Here is a tiny trained network, its code and every weight. The questions are about switching its units off for an input and a class, where a switched-off unit gives its printed mean instead of its output.

import numpy as np


def w(rows, s, z=0):
    codes = np.array(rows[::2]) - 128.0
    scale = np.full(codes.shape[1], s)
    scale[-1] = z or s
    return codes * scale


def norm(h):
    return h / np.sqrt((h * h).mean(-1, keepdims=True) + 1e-5)


def f(y):
    return np.maximum(y, 0)


def log_softmax(a):
    a = a - a.max(-1, keepdims=True)
    return a - np.log(np.exp(a).sum(-1, keepdims=True))


def net(x, mask):
    res = np.array(x, float).reshape(1, 8) / 4 @ E
    u = 0
    for l in range(3):
        y = f(norm(res) @ A[l][:, :-1].T + A[l][:, -1])
        res = res + np.where(mask[u : u + 4], y, B[l][:, -1]) @ B[l][:, :-1]
        u += 4
    return log_softmax(norm(res)[-1] @ U[:, :-1].T + U[:, -1])


A, B = {}, {}
E = w([
[120,132,134,124,120,122],'x0',
[117,129,124,108,98,140],'x1',
[142,112,129,133,174,102],'x2',
[65,193,100,110,148,39],'x3',
[98,91,199,5,42,111],'x4',
[1,131,233,84,252,245],'x5',
[126,131,127,128,115,135],'x6',
[222,238,124,73,155,157],'x7',
],0.003)
A[0] = w([
[58,83,104,223,89,120,79],'L0N0',
[56,84,67,49,254,179,122],'L0N1',
[70,103,118,152,70,130,63],'L0N2',
[195,110,134,164,49,73,253],'L0N3',
],0.0044,0.0033)
B[0] = w([
[127,141,23,116,159,169,180],'L0N0',
[139,189,165,224,80,133,216],'L0N1',
[106,189,52,113,160,132,145],'L0N2',
[96,138,254,147,166,165,253],'L0N3',
],0.0068,0.004)
A[1] = w([
[167,92,136,144,181,156,8],'L1N0',
[211,93,96,174,40,15,128],'L1N1',
[60,230,108,141,163,13,158],'L1N2',
[73,1,50,178,109,100,124],'L1N3',
],0.006,0.0013)
B[1] = w([
[153,15,136,137,170,69,157],'L1N0',
[33,254,255,219,156,233,172],'L1N1',
[209,2,173,99,91,212,252],'L1N2',
[90,173,69,4,236,121,191],'L1N3',
],0.0058,0.0043)
A[2] = w([
[254,222,116,88,125,110,101],'L2N0',
[183,152,132,153,135,185,152],'L2N1',
[75,130,212,85,51,114,248],'L2N2',
[161,88,86,184,148,171,250],'L2N3',
],0.0077,0.002)
B[2] = w([
[3,121,103,81,211,137,176],'L2N0',
[119,74,70,134,105,88,223],'L2N1',
[178,137,53,171,131,78,254],'L2N2',
[176,142,132,61,33,39,222],'L2N3',
],0.0067,0.0059)
U = w([
[62,210,254,222,113,200,159],'0',
[124,130,92,127,98,92,195],'1',
[113,119,112,123,111,133,217],'2',
[36,133,98,67,207,164,72],'3',
[164,52,158,86,60,162,3],'4',
[129,119,107,139,120,127,90],'5',
[112,125,124,127,101,137,125],'6',
],0.0082,0.0036)

Each question gives the input, the list of numbers given to net, and the class t.
The units are the neurons (one row each of A and B). Each row of codes is followed by its name. A weight is (code - 128) times the scale printed after its matrix; where a second scale follows, it is the last column's (A, B and U).
mask holds one flag per neuron, layer by layer. A switched-off neuron (its flag False) gives its mean, the last column of its row in B, instead of its output. The means were averaged over made-up inputs and are rounded, as every weight is.
A unit's drop is (log p(t) with every unit on - log p(t) with that unit switched off) / (log p(t) with every unit on - log p(t) with every unit switched off).
The circuit of an input: a set's keep is (log p(t) with only the set's units on - log p(t) with every unit switched off) / (log p(t) with every unit on - log p(t) with every unit switched off). Starting from all 12 units, units are removed one at a time, each time the one whose removal leaves the highest keep (on an exact tie, the one counted first), for as long as the keep stays at least 0.8.
circuit, biggest first: the units of the circuit, biggest drop first
unit that matters most: the unit with the biggest drop
top k neurons: the k neurons with the biggest drops, biggest first
top k neurons in layer l: the k neurons of layer l with the biggest drops, biggest first
input [4,-4,2,-6,4,-7,-8,-5], class 0: top 3 neurons	(L1N1 L1N2 L2N3)
input [-5,-3,-2,0,6,-8,-5,2], class 0: top 2 neurons	(L1N1 L2N3)
input [-2,-6,-8,0,8,3,-6,5], class 1: top 2 neurons in layer 1	(L1N3 L1N2)
input [-7,-4,5,-3,7,4,5,2], class 1: top neuron in layer 0	(L0N3)
input [8,-3,2,6,5,0,3,8], class 3: top 2 neurons	(L2N0 L2N3)
input [7,1,4,8,-1,6,-6,-4], class 4: top 2 neurons	(L1N2 L0N3)
input [4,1,3,6,-5,0,-1,8], class 3: top 2 neurons	(L2N0 L2N2)
input [0,-1,-1,-7,2,-6,-5,-7], class 3: top 3 neurons	(L1N3 L0N1 L0N0)
input [-5,-5,-2,-8,5,2,5,8], class 3: circuit, biggest first	(L2N0 L1N2)
input [1,-3,3,1,-8,3,7,-5], class 1: top 2 neurons in layer 0	(L0N1 L0N3)
input [3,5,8,2,8,6,-1,-4], class 1: circuit, biggest first	(L2N2 L0N3 L0N1)
input [1,-4,-2,-6,-4,-3,-6,-7], class 3: circuit, biggest first	(L1N3 L0N1)
input [2,2,-5,8,-5,3,6,-3], class 4: top 2 neurons	(L1N2 L2N2)
input [6,-2,-4,-2,-2,1,6,6], class 3: top 2 neurons in layer 2	(L2N0 L2N2)
input [0,5,-7,4,4,-1,3,-7], class 3: unit that matters most	L1N3
input [-7,-5,-3,0,-7,5,-7,0], class 1: circuit, biggest first	(L0N3 L2N3)
input [-4,0,-3,8,5,2,-5,5], class 4: top 2 neurons	(L1N2 L1N3)
input [-3,2,-2,8,3,-4,8,-2], class 4: top 4 neurons	(L1N2 L0N3 L0N1 L0N2)
input [5,6,-2,7,2,-5,-1,-8], class 3: circuit, biggest first	(L1N3 L0N1 L1N1)
input [6,6,-3,4,4,8,-5,-2], class 0: unit that matters most	L0N1
input [1,-6,-6,2,8,4,-6,0], class 1: top 4 neurons	(L2N2 L0N3 L1N2 L1N1)
input [6,-2,4,-5,1,2,4,-6], class 3: top 2 neurons	(L1N3 L1N2)
input [7,2,1,8,3,-3,8,3], class 4: top 2 neurons	(L1N2 L0N1)
input [3,-1,4,-5,3,-3,1,7], class 3: top 2 neurons	(L2N0 L1N2)
input [-1,-5,2,0,-5,-6,-5,4], class 0: top 2 neurons in layer 0	(L0N0 L0N2)
